[[134 155 152 113 144 120 149 100 134 118 115 103 137 125 107 131]
 [113 100 116 156 128 114 103 101 153 136 143 139 141 152 118 109]
 [152 129 100 152 125 123 144 118 105 107 124 100 123 123 132 127]
 [110 127 120 100 115 137 151 103 129 152 136 102 133 143 141 156]
 [117 137 107 105 122 121 137 109 151 131 155 156 136 105 155 102]
 [123 155 139 111 101 120 131 147 116 128 135 123 120 117 139 155]
 [146 112 150 153 144 116 132 155 140 150 106 142 102 116 123 136]
 [149 141 156 105 114 152 101 113 156 128 137 102 149 100 139 147]
 [140 140 134 153 145 116 118 147 112 124 141 117 129 141 116 149]] >> 125

[[124 126 134 125 132 134 122 137 117]
 [132 137 118 127 131 148 122 138 117]
 [114 136 114 127 136 150 125 140 124]
 [134 119 131 114 143 139 117 139 121]
 [130 135 115 129 139 133 122 142 127]
 [119 119 127 129 136 133 117 144 116]
 [115 133 116 123 139 152 125 141 124]] >> 122

[[124 116 141 126 114 117 125 119 125 121 124]
 [112 105 142 130 109 133 127 130 141 106 145]
 [129 134 112 123 140 132 127 132 124 132 126]
 [127 131 114 123 136 133 128 131 125 131 126]
 [132 131 137 133 122 122 130 122 130 131 121]
 [132 128 125 118 136 115 124 122 108 135 114]
 [131 139 109 125 142 133 128 132 126 135 125]
 [137 130 141 133 136 118 120 135 123 123 147]
 [134 141 117 126 135 130 132 124 120 144 112]
 [133 133 122 121 131 115 124 118 108 138 109]
 [130 137 109 124 140 132 127 131 125 133 124]
 [137 147 117 135 126 123 124 120 128 136 116]] >> 125

[[102 130 120 120 143 105 128 122 105 139 121]
 [139 105 129 140 124 131 123 129 129 102 128]
 [132 110 122 136 128 134 123 126 127 111 129]
 [120 143 134 118 128 114 132 127 123 143 125]
 [133 105 144 145 104 135 103 110 142 103 135]
 [121 119 138 135 127 101 128 126 121 127 141]
 [106 132 140 129 114 119 104 101 130 138 131]
 [107 134 134 120 119 125 102 100 123 133 120]
 [116 128 135 117 121 121 103 104 118 120 116]
 [145 135 124 117 129 146 129 132 130 116 112]] >> 105

[[122 124 140 115 136 139 142 123 128 147 139 131 149]
 [123 126 139 120 135 141 138 122 127 138 136 131 145]
 [127 128 130 127 129 131 130 127 128 129 130 129 132]
 [121 124 140 114 136 139 144 123 128 147 140 131 150]
 [127 128 130 125 129 131 131 128 128 130 130 130 133]
 [123 126 139 121 134 141 138 122 128 138 137 131 146]
 [122 125 139 118 135 140 140 123 128 142 138 131 146]] >> 139

[[125 121 134 106 123 125 135 126 102 112 124 135 101 144 123]
 [134 133 126 127 131 121 116 127 111 119 141 129 119 117 126]
 [125 121 138 130 138 118 133 122 122 131 123 128 128 129 130]
 [131 131 120 119 110 133 117 139 130 112 132 119 124 133 131]
 [107 145 132 120 123 130 132 129 127 139 118 153 107 123 107]
 [125 121 134 106 123 124 135 126 102 113 124 135 102 144 123]
 [125 121 134 106 123 125 135 126 102 113 124 135 102 144 123]
 [137 134 124 131 138 132 135 120 130 139 129 149 127 125 116]
 [128 141 113 125 111 147 125 138 142 128 133 132 127 127 121]
 [117 124 118 130 127 139 146 127 151 140 131 129 128 119 130]
 [135 133 114 130 126 135 122 130 127 122 149 124 124 112 129]] >> 101

[[105 105 152 133 143 107 109 120 151 105]
 [135 119 136 105 106 140 132 151 106 145]
 [136 133 105 134 152 152 152 118 152 115]
 [148 115 103 109 149 152 152 132 151 136]
 [106 104 152 106 109 105 107 150 132 104]
 [149 113 108 104 106 151 148 151 109 151]
 [136 124 140 104 104 135 139 152 108 146]
 [138 136 105 134 151 152 152 121 149 116]
 [127 132 149 105 104 111 118 150 107 127]] >> 120

[[125 126 125 129 134 128 134]
 [122 130 131 121 131 130 127]
 [123 147 120 141 155 120 132]
 [130 125 122 134 133 131 137]
 [128 127 124 132 134 127 140]
 [132 133 124 135 133 124 131]] >> 134

[[139 149 127 110 108 133 146 146 127 141 142 132 152 107 141 130]
 [105 124 108 152 151 130 117 142 150 106 149 105 105 150 152 121]
 [124 109 108 120 123 105 152 104 106 131 103 126 143 151 105 151]
 [135 116 108 131 140 105 150 107 104 139 107 135 148 148 108 152]
 [152 113 127 106 104 117 124 103 107 152 104 150 142 107 106 119]
 [153 149 148 119 128 148 137 140 108 150 112 151 149 134 113 129]
 [124 149 152 141 137 149 110 150 149 114 151 132 112 115 152 107]
 [145 109 124 145 148 105 150 106 125 151 110 137 152 153 109 150]
 [138 120 145 107 106 123 105 111 105 122 107 146 107 105 105 106]
 [143 106 114 128 133 105 143 105 108 150 105 138 147 152 106 150]] >> 107
---
[101 125 144 141  98 102] → 144
[107 146 133 127] → 133
[108 105 112 137] → 112
[141 104 115 107 153] → 115
[102 148 136 114 142] → 136
[103 149 151 154 121 110 105] → 151
[121 107 126 144  99 109] → 126
[141 130 123 127 125 105] → 123
[124 117 143 120 106 120 115] → 143
[153 150 123 154 122 131] → 123
---
Input: [120 142 131 149 124]
Output: 120
Input: [109 110 152 156 112 126  99]
Output: 109
Input: [102 123 141 149 151 111 105]
Output: 102
Input: [157 128 122 102]
Output: 157
Input: [105 122 132 130]
Output: 105
Input: [155 153 120 109]
Output: 155
Input: [143 102 148 114 130]
Output: 143
Input: [154 135 148 140]
Output: 154
Input: [116 123 152 154 138]
Output: 116
Input: [156 121 130 125 119 120]
Output: 156
---
[[149 113 148 137 150 144 143]
 [146 105 126 148 144 139 155]]
144

[118 123 106 128 157]
106

[[151 106 106 149]
 [152 105 105 151]]
105

[[141 141 142 141 156]
 [143 136 139 140 158]
 [147 130 133 139 155]]
133

[109 138 121 135 103 146  99]
103

[136 117 149 152 106]
149

[107 133 129 106 117 140 134]
117

[154 131 102 123 135]
102

[132 101 122 154 113 137 127]
113
---
[[125 132 110 140 131 124]
 [126 130 120 139 138 119]
 [128 133 105 145 125 120]] 125

[[148 102 115 123 109 146]
 [144 108 127 127 113 141]
 [135 120 125 127 122 148]] 148

[[120 130 128 125 120 143 126]
 [118 128 129 126 109 126 133]
 [136 126 133 128 121 155 124]] 120

[[135 115 117 110 119 130 114]
 [118 150 146 157 149 121 155]
 [129 127 136 127 140 121 139]] 135

[[120 138 107 141 128 128]
 [119 111 150 144 132 149]
 [131 108 158 120 139 138]] 120

[[143 123 107 108 141]
 [134 157 146 118 127]
 [131 155 149 120 133]] 143

[[132 121 146 116 105]
 [134 131 138 134 115]
 [126 126 118 121 155]] 132
---
[118 155 120 119] out 155, 118

[135 108 141 146 153 129] out 153, 108

[102 129 141 136 146 141] out 146, 102

[114 155 115 113] out 155, 113

[139 141 118 113 130 150 153] out 153, 113

[[146 137 104 140 143 137]
 [119 126 142 120 126 119]
 [136 117 137 126 129 117]] out 146, 104

[150 126 124 128 125] out 150, 124

[111 129 148 133 151 150 135] out 151, 111
